Below is a small trained network, with its code and all its weights. Each question gives an input and a target symbol and asks what happens when units are switched off, that is, made to give their printed mean instead of their output.

import numpy as np


def w(rows, s, z=0):
    codes = np.array(rows[::2]) - 128.0
    scale = np.full(codes.shape[1], s)
    scale[-1] = z or s
    return codes * scale


def norm(h):
    return h / np.sqrt((h * h).mean(-1, keepdims=True) + 1e-5)


def f(y):
    return y / 2 * (1 + np.tanh(0.7978845608 * (y + 0.044715 * y**3)))


def softmax(a):
    e = np.exp(a - a.max(-1, keepdims=True))
    return e / e.sum(-1, keepdims=True)


def log_softmax(a):
    a = a - a.max(-1, keepdims=True)
    return a - np.log(np.exp(a).sum(-1, keepdims=True))


def net(x, mask):
    ids = ['ΔΞΣαβζλμτ'.index(c) for c in x.split()]
    T = len(ids)
    res = E[ids] + P[:T]
    u = 0
    for l in range(2):
        r = norm(res)
        for j in range(2):
            rows = slice(3 * j, 3 * j + 3)
            q, k, v = (r @ M[l][rows].T for M in (Q, K, V))
            z = softmax(np.where(np.tri(T) > 0, q @ k.T / 3**0.5, -1e9)) @ v
            o = O[l][rows]
            res = res + np.where(mask[u + j], z, o[:, -1]) @ o[:, :-1]
        u += 2
        y = f(norm(res) @ A[l][:, :-1].T + A[l][:, -1])
        res = res + np.where(mask[u : u + 12], y, B[l][:, -1]) @ B[l][:, :-1]
        u += 12
    return log_softmax(norm(res)[-1] @ U[:, :-1].T + U[:, -1])


Q, K, V, O, A, B = {}, {}, {}, {}, {}, {}
E = w([
[125,113,96,132,125,138],'Δ',
[98,130,121,134,138,139],'Ξ',
[93,73,71,253,150,90],'Σ',
[195,189,155,148,86,116],'α',
[84,79,126,174,126,118],'β',
[108,126,104,132,135,126],'ζ',
[134,120,130,165,152,171],'λ',
[117,120,122,127,136,143],'μ',
[156,128,112,95,223,156],'τ',
],0.031)
P = w([
[202,49,215,126,254,22],'0',
[37,139,67,173,150,207],'1',
[42,150,42,190,149,198],'2',
[74,152,28,203,132,182],'3',
[86,142,20,217,163,144],'4',
[80,140,36,218,148,135],'5',
[64,147,44,227,136,144],'6',
[43,148,53,227,138,135],'7',
[37,171,61,217,151,127],'8',
[12,146,71,209,164,128],'9',
[41,174,86,241,125,88],'10',
[88,173,35,249,150,107],'11',
],0.0073)
Q[0] = w([
[93,109,125,118,63,152],'L0H0',
[145,87,110,43,177,127],'L0H0',
[175,159,182,2,108,143],'L0H0',
[80,157,58,236,101,144],'L0H1',
[120,96,171,83,30,144],'L0H1',
[110,99,136,81,119,110],'L0H1',
],0.056)
K[0] = w([
[164,195,118,105,56,157],'L0H0',
[160,34,71,147,205,155],'L0H0',
[48,123,26,127,175,217],'L0H0',
[184,28,178,156,209,99],'L0H1',
[1,88,53,108,135,240],'L0H1',
[118,141,70,127,121,194],'L0H1',
],0.04)
V[0] = w([
[151,171,207,51,134,76],'L0H0',
[5,144,215,211,121,102],'L0H0',
[78,107,238,162,218,186],'L0H0',
[112,111,83,161,141,130],'L0H1',
[126,10,253,109,90,97],'L0H1',
[61,114,78,126,185,83],'L0H1',
],0.024)
O[0] = w([
[69,120,185,88,118,167,137],'L0H0',
[137,130,95,57,212,36,68],'L0H0',
[151,51,141,129,252,146,250],'L0H0',
[104,165,61,139,127,151,171],'L0H1',
[176,24,55,50,23,99,187],'L0H1',
[10,153,66,87,98,165,213],'L0H1',
],0.02,0.012)
A[0] = w([
[160,185,129,54,141,168,95],'L0N0',
[199,125,130,151,121,90,136],'L0N1',
[96,158,120,110,142,132,159],'L0N2',
[149,174,94,140,82,121,124],'L0N3',
[151,179,191,121,104,87,4],'L0N4',
[182,109,149,134,129,110,211],'L0N5',
[167,234,193,2,76,145,212],'L0N6',
[57,114,197,157,88,32,126],'L0N7',
[113,166,188,75,128,106,83],'L0N8',
[154,155,147,141,154,117,29],'L0N9',
[118,182,131,156,140,154,139],'L0N10',
[164,237,100,89,157,95,73],'L0N11',
],0.038,0.0045)
B[0] = w([
[103,112,94,149,102,140,136],'L0N0',
[210,89,92,173,91,126,192],'L0N1',
[161,121,104,160,69,183,198],'L0N2',
[144,124,145,207,117,132,253],'L0N3',
[117,121,22,110,79,159,165],'L0N4',
[212,136,124,149,46,167,212],'L0N5',
[233,253,97,54,159,232,254],'L0N6',
[49,58,169,175,26,167,196],'L0N7',
[105,147,133,112,121,205,142],'L0N8',
[166,138,156,116,134,90,153],'L0N9',
[110,89,140,127,183,160,218],'L0N10',
[132,191,65,151,132,236,199],'L0N11',
],0.043,0.0098)
Q[1] = w([
[25,117,179,202,100,3],'L1H0',
[152,114,123,128,131,182],'L1H0',
[67,164,77,70,198,144],'L1H0',
[69,201,52,93,56,170],'L1H1',
[144,88,98,161,117,140],'L1H1',
[138,77,99,38,154,181],'L1H1',
],0.051)
K[1] = w([
[88,34,2,73,139,172],'L1H0',
[171,142,188,132,139,126],'L1H0',
[85,147,217,85,98,156],'L1H0',
[89,211,189,177,27,145],'L1H1',
[88,108,162,83,115,132],'L1H1',
[164,119,189,51,104,105],'L1H1',
],0.049)
V[1] = w([
[135,205,90,97,116,138],'L1H0',
[74,150,53,136,114,141],'L1H0',
[207,163,64,174,164,67],'L1H0',
[148,129,134,95,96,209],'L1H1',
[188,197,102,25,142,135],'L1H1',
[97,86,100,109,3,66],'L1H1',
],0.048)
O[1] = w([
[117,178,84,132,124,92,104],'L1H0',
[120,133,59,155,83,142,119],'L1H0',
[214,195,123,177,161,114,160],'L1H0',
[99,165,213,156,136,121,253],'L1H1',
[129,205,150,29,105,61,84],'L1H1',
[108,88,109,214,157,4,64],'L1H1',
],0.033,0.031)
A[1] = w([
[64,142,175,85,117,132,100],'L1N0',
[140,139,89,110,118,45,84],'L1N1',
[186,155,207,83,200,117,68],'L1N2',
[176,127,123,125,69,51,77],'L1N3',
[168,145,145,103,142,132,93],'L1N4',
[113,209,143,59,85,131,61],'L1N5',
[126,252,185,90,131,144,137],'L1N6',
[89,188,100,58,67,119,1],'L1N7',
[94,158,190,223,74,109,109],'L1N8',
[39,140,49,82,89,130,137],'L1N9',
[66,173,105,119,34,103,129],'L1N10',
[82,93,247,91,147,50,19],'L1N11',
],0.036,0.0085)
B[1] = w([
[161,116,80,152,128,130,171],'L1N0',
[127,56,133,107,142,185,149],'L1N1',
[157,141,193,209,170,90,200],'L1N2',
[125,61,95,97,93,109,156],'L1N3',
[138,151,150,174,142,128,165],'L1N4',
[165,117,56,128,172,122,196],'L1N5',
[137,42,96,148,154,126,251],'L1N6',
[115,175,19,156,154,143,178],'L1N7',
[89,203,159,85,101,77,192],'L1N8',
[168,199,199,104,111,98,177],'L1N9',
[123,193,166,198,161,148,177],'L1N10',
[59,184,113,159,254,126,138],'L1N11',
],0.06,0.022)
U = w([
[159,220,31,124,135,170,128],'Δ',
[47,144,135,105,245,107,46],'Ξ',
[102,116,156,107,119,244,192],'Σ',
[66,233,201,107,81,95,222],'α',
[197,145,146,116,27,125,27],'β',
[137,192,169,2,130,91,254],'ζ',
[163,58,72,86,132,85,207],'λ',
[82,92,103,231,88,121,50],'μ',
[217,134,207,171,191,133,37],'τ',
],0.0096,0.0023)

Each question gives the input, a string of symbols that net reads in full, and the target symbol t.
The units are the heads (3 rows each of Q, K, V and O) and the neurons (one row each of A and B). Each row of codes is followed by its name. A weight is (code - 128) times the scale printed after its matrix; where a second scale follows, it is the last column's (O, A, B and U).
mask holds one flag per unit, layer by layer, with each layer's heads first. A switched-off unit (its flag False) gives its mean, the last column of its rows in O or B, instead of its output. The means were averaged over made-up inputs and are rounded, as every weight is.
A unit's drop is (log p(t) with every unit on - log p(t) with that unit switched off) / (log p(t) with every unit on - log p(t) with every unit switched off).
The circuit of an input: a set's keep is (log p(t) with only the set's units on - log p(t) with every unit switched off) / (log p(t) with every unit on - log p(t) with every unit switched off). Starting from the 12 units with the biggest drops (on a tie, the unit counted first), units are removed one at a time, each time the one whose removal leaves the highest keep (on an exact tie, the one counted first), for as long as the keep stays at least 0.8.
units of the circuit, in order: the units of the circuit, biggest drop first
unit that matters most: the unit with the biggest drop
top k neurons: the k neurons with the biggest drops, biggest first
top k neurons in layer l: the k neurons of layer l with the biggest drops, biggest first
which heads matter: for each layer, one digit per head in row order, 1 if its drop is at least 0.15 and else 0, layers parted by /
input β τ β ζ λ λ Δ τ α ζ, target Δ: units of the circuit, in order	(L0H0, L1H0)
input μ α Σ Σ, target μ: which heads matter	10 / 01
input μ τ β ζ Σ λ, target Ξ: top 2 neurons	(L1N11, L0N6)
input β Σ τ λ, target λ: which heads matter	11 / 01
input Σ β λ Ξ β μ λ Σ α β ζ, target α: top 2 neurons in layer 0	(L0N7, L0N3)
input μ ζ τ Ξ β, target Ξ: unit that matters most	L0H1
input τ Ξ α ζ τ Δ Σ λ, target μ: top 2 neurons	(L0N7, L1N9)
input β λ τ, target λ: which heads matter	11 / 01
input Δ Σ Ξ τ τ τ β β λ τ, target μ: units of the circuit, in order	(L1H1, L0N6, L1H0)
input α Ξ Ξ β τ Σ λ μ α, target β: which heads matter	01 / 01
input τ μ Δ λ, target Σ: which heads matter	00 / 01
input Ξ τ τ β τ τ Ξ β λ τ, target ζ: top 2 neurons in layer 1	(L1N9, L1N6)
input Δ Σ λ β τ β β, target μ: which heads matter	11 / 01
input τ τ τ ζ β β τ τ λ λ β τ, target Σ: which heads matter	10 / 01
input τ β Σ τ ζ, target Σ: unit that matters most	L1H1
input Ξ Ξ β Σ τ τ τ τ τ Σ μ Σ, target ζ: top 2 neurons	(L0N6, L1N9)
input τ τ τ τ, target Σ: which heads matter	00 / 01
input ζ τ Σ Ξ λ α λ Σ Δ β β, target α: which heads matter	00 / 01
input Σ Δ Ξ λ λ λ τ μ μ Δ, target Δ: which heads matter	11 / 00
input β λ Σ Σ, target λ: unit that matters most	L0H1
input α β Δ λ λ, target α: top 2 neurons	(L0N7, L1N8)
input α Σ β λ λ μ λ ζ, target α: top 2 neurons in layer 0	(L0N7, L0N6)
input Σ Δ Σ λ Σ Ξ τ τ τ μ, target Δ: which heads matter	11 / 00
input τ τ α ζ, target Δ: which heads matter	10 / 11
input ζ Σ Σ, target α: top 2 neurons	(L0N6, L1N9)
input τ α Δ Σ β, target α: which heads matter	10 / 00
input Ξ λ λ μ λ Σ β, target ζ: top 2 neurons	(L0N6, L1N9)
